Below are the code and all the weights of a small trained network. Each question names an input and a class and asks about switching units off, where a switched-off unit gives its printed mean instead of its output.

import numpy as np


def w(rows, s, z=0):
    codes = np.array(rows[::2]) - 128.0
    scale = np.full(codes.shape[1], s)
    scale[-1] = z or s
    return codes * scale


def norm(h):
    return h / np.sqrt((h * h).mean(-1, keepdims=True) + 1e-5)


def f(y):
    return y / 2 * (1 + np.tanh(0.7978845608 * (y + 0.044715 * y**3)))


def log_softmax(a):
    a = a - a.max(-1, keepdims=True)
    return a - np.log(np.exp(a).sum(-1, keepdims=True))


def net(x, mask):
    res = np.array(x, float).reshape(1, 4) / 4 @ E
    u = 0
    for l in range(3):
        y = f(norm(res) @ A[l][:, :-1].T + A[l][:, -1])
        res = res + np.where(mask[u : u + 12], y, B[l][:, -1]) @ B[l][:, :-1]
        u += 12
    return log_softmax(norm(res)[-1] @ U[:, :-1].T + U[:, -1])


A, B = {}, {}
E = w([
[226,103,253,147,226],'x0',
[207,178,139,32,92],'x1',
[129,126,132,130,127],'x2',
[67,221,130,97,208],'x3',
],0.00034)
A[0] = w([
[175,188,115,194,121,28],'L0N0',
[31,12,154,2,153,130],'L0N1',
[148,120,88,128,159,142],'L0N2',
[169,205,140,206,96,20],'L0N3',
[170,215,149,214,85,53],'L0N4',
[143,160,125,157,123,140],'L0N5',
[179,181,103,188,129,74],'L0N6',
[79,99,174,88,105,157],'L0N7',
[165,194,133,196,107,2],'L0N8',
[135,121,105,123,147,169],'L0N9',
[92,114,170,105,103,117],'L0N10',
[56,11,118,9,175,161],'L0N11',
],9.9e-05,6e-06)
B[0] = w([
[135,158,128,151,171,27],'L0N0',
[116,174,122,165,4,147],'L0N1',
[119,185,147,163,74,145],'L0N2',
[134,131,124,135,195,16],'L0N3',
[134,102,122,111,214,47],'L0N4',
[123,168,132,147,111,150],'L0N5',
[128,138,128,133,168,72],'L0N6',
[132,86,112,101,133,158],'L0N7',
[133,176,129,169,158,3],'L0N8',
[123,165,135,145,87,175],'L0N9',
[137,81,110,102,158,116],'L0N10',
[115,172,129,162,9,174],'L0N11',
],3.3e-05,3e-06)
A[1] = w([
[140,58,35,68,6,113],'L1N0',
[124,127,134,126,125,127],'L1N1',
[127,127,129,127,127,128],'L1N2',
[122,124,133,123,127,128],'L1N3',
[123,125,133,124,126,128],'L1N4',
[135,134,123,135,129,128],'L1N5',
[123,110,139,99,130,67],'L1N6',
[127,161,120,143,125,10],'L1N7',
[131,130,124,130,130,128],'L1N8',
[124,125,132,125,127,128],'L1N9',
[127,128,130,128,126,128],'L1N10',
[115,115,120,108,137,154],'L1N11',
],0.0015,0.0011)
B[1] = w([
[198,254,82,212,116,176],'L1N0',
[129,127,126,128,130,127],'L1N1',
[129,126,127,128,130,128],'L1N2',
[128,128,127,129,127,128],'L1N3',
[127,129,129,129,125,128],'L1N4',
[130,126,127,126,132,128],'L1N5',
[156,104,141,194,165,58],'L1N6',
[116,18,166,130,144,3],'L1N7',
[128,129,129,128,127,128],'L1N8',
[128,127,128,128,128,128],'L1N9',
[129,126,127,127,130,128],'L1N10',
[128,163,132,126,89,162],'L1N11',
],0.00069,0.00045)
A[2] = w([
[17,122,49,215,100,143],'L2N0',
[96,209,50,71,111,113],'L2N1',
[128,140,134,142,126,135],'L2N2',
[128,111,122,109,130,120],'L2N3',
[140,151,124,155,131,156],'L2N4',
[128,129,128,129,128,127],'L2N5',
[134,60,33,134,5,79],'L2N6',
[235,16,195,167,111,3],'L2N7',
[127,109,123,107,131,106],'L2N8',
[158,166,213,84,180,84],'L2N9',
[103,45,206,233,221,7],'L2N10',
[128,134,129,135,129,128],'L2N11',
],0.0026,0.00056)
B[2] = w([
[192,12,122,45,222,253],'L2N0',
[36,113,146,124,38,216],'L2N1',
[128,128,102,126,129,132],'L2N2',
[127,130,165,129,129,123],'L2N3',
[127,121,81,129,119,140],'L2N4',
[127,128,126,128,128,128],'L2N5',
[197,203,145,248,183,185],'L2N6',
[46,38,133,45,73,174],'L2N7',
[127,132,170,128,130,119],'L2N8',
[193,116,111,162,183,184],'L2N9',
[76,219,136,205,52,196],'L2N10',
[126,128,117,127,129,129],'L2N11',
],0.0015,0.0011)
U = w([
[232,17,29,247,214,203],'0',
[12,36,36,37,246,191],'1',
[10,30,222,218,3,179],'2',
[33,246,214,250,214,82],'3',
[243,239,45,205,4,171],'4',
[27,240,57,6,41,110],'5',
[223,13,220,6,45,68],'6',
[229,229,215,36,244,1],'7',
],0.007,0.00078)

Each question gives the input, the list of numbers given to net, and the class t.
The units are the neurons (one row each of A and B). Each row of codes is followed by its name. A weight is (code - 128) times the scale printed after its matrix; where a second scale follows, it is the last column's (A, B and U).
mask holds one flag per neuron, layer by layer. A switched-off neuron (its flag False) gives its mean, the last column of its row in B, instead of its output. The means were averaged over made-up inputs and are rounded, as every weight is.
A unit's drop is (log p(t) with every unit on - log p(t) with that unit switched off) / (log p(t) with every unit on - log p(t) with every unit switched off).
The circuit of an input: a set's keep is (log p(t) with only the set's units on - log p(t) with every unit switched off) / (log p(t) with every unit on - log p(t) with every unit switched off). Starting from the 12 units with the biggest drops (on a tie, the unit counted first), units are removed one at a time, each time the one whose removal leaves the highest keep (on an exact tie, the one counted first), for as long as the keep stays at least 0.8.
units of the circuit, in order: the units of the circuit, biggest drop first
most important unit: the unit with the biggest drop
k most important neurons: the k neurons with the biggest drops, biggest first
top k neurons in layer l: the k neurons of layer l with the biggest drops, biggest first
drop of u: that unit's drop, to one decimal
input [-5,7,-6,-3], class 4: most important unit : L2N6
input [6,0,-2,2], class 3: 4 most important neurons : L2N0, L2N10, L2N1, L2N9
input [8,-6,1,-1], class 2: 4 most important neurons : L2N7, L2N10, L2N6, L1N0
input [-8,-8,1,-7], class 0: 2 most important neurons : L2N0, L2N6
input [5,-2,6,-1], class 2: 3 most important neurons : L2N7, L2N10, L2N6
input [4,-1,-4,-8], class 2: 2 most important neurons : L2N7, L2N0
input [-4,6,-1,-2], class 4: top 2 neurons in layer 2 : L2N6, L2N7
input [8,-4,6,-3], class 2: units of the circuit, in order : L2N7, L2N10
input [-1,2,1,-8], class 4: 4 most important neurons : L2N6, L2N0, L1N0, L2N9
input [-7,0,-4,-3], class 0: 3 most important neurons : L2N0, L2N6, L2N10
input [0,1,-2,1], class 5: 3 most important neurons : L2N0, L2N6, L2N1
input [0,1,6,1], class 5: units of the circuit, in order : L2N6, L2N0
input [4,-3,3,-7], class 2: 3 most important neurons : L2N7, L2N10, L2N0
input [-7,3,4,-1], class 4: units of the circuit, in order : L2N6
input [-5,-2,6,-5], class 0: 3 most important neurons : L2N0, L2N6, L2N10
input [-8,7,-5,-5], class 4: 2 most important neurons : L2N6, L2N7
input [-6,-4,-8,-3], class 0: 3 most important neurons : L2N0, L2N6, L2N7
input [-8,-1,-3,4], class 1: 2 most important neurons : L2N0, L2N10
input [0,1,1,0], class 4: 2 most important neurons : L2N0, L2N7
input [0,6,4,-2], class 4: 2 most important neurons : L2N0, L1N0
input [4,-5,-7,-7], class 2: drop of L2N7 : 0.6
input [-6,6,2,-5], class 4: drop of L2N6 : 0.6
input [-7,0,-2,-8], class 0: drop of L2N0 : 0.5
input [-6,-1,4,-5], class 0: drop of L2N10 : 0.3
input [-4,7,-1,-2], class 4: top 3 neurons in layer 2 : L2N6, L2N7, L2N10
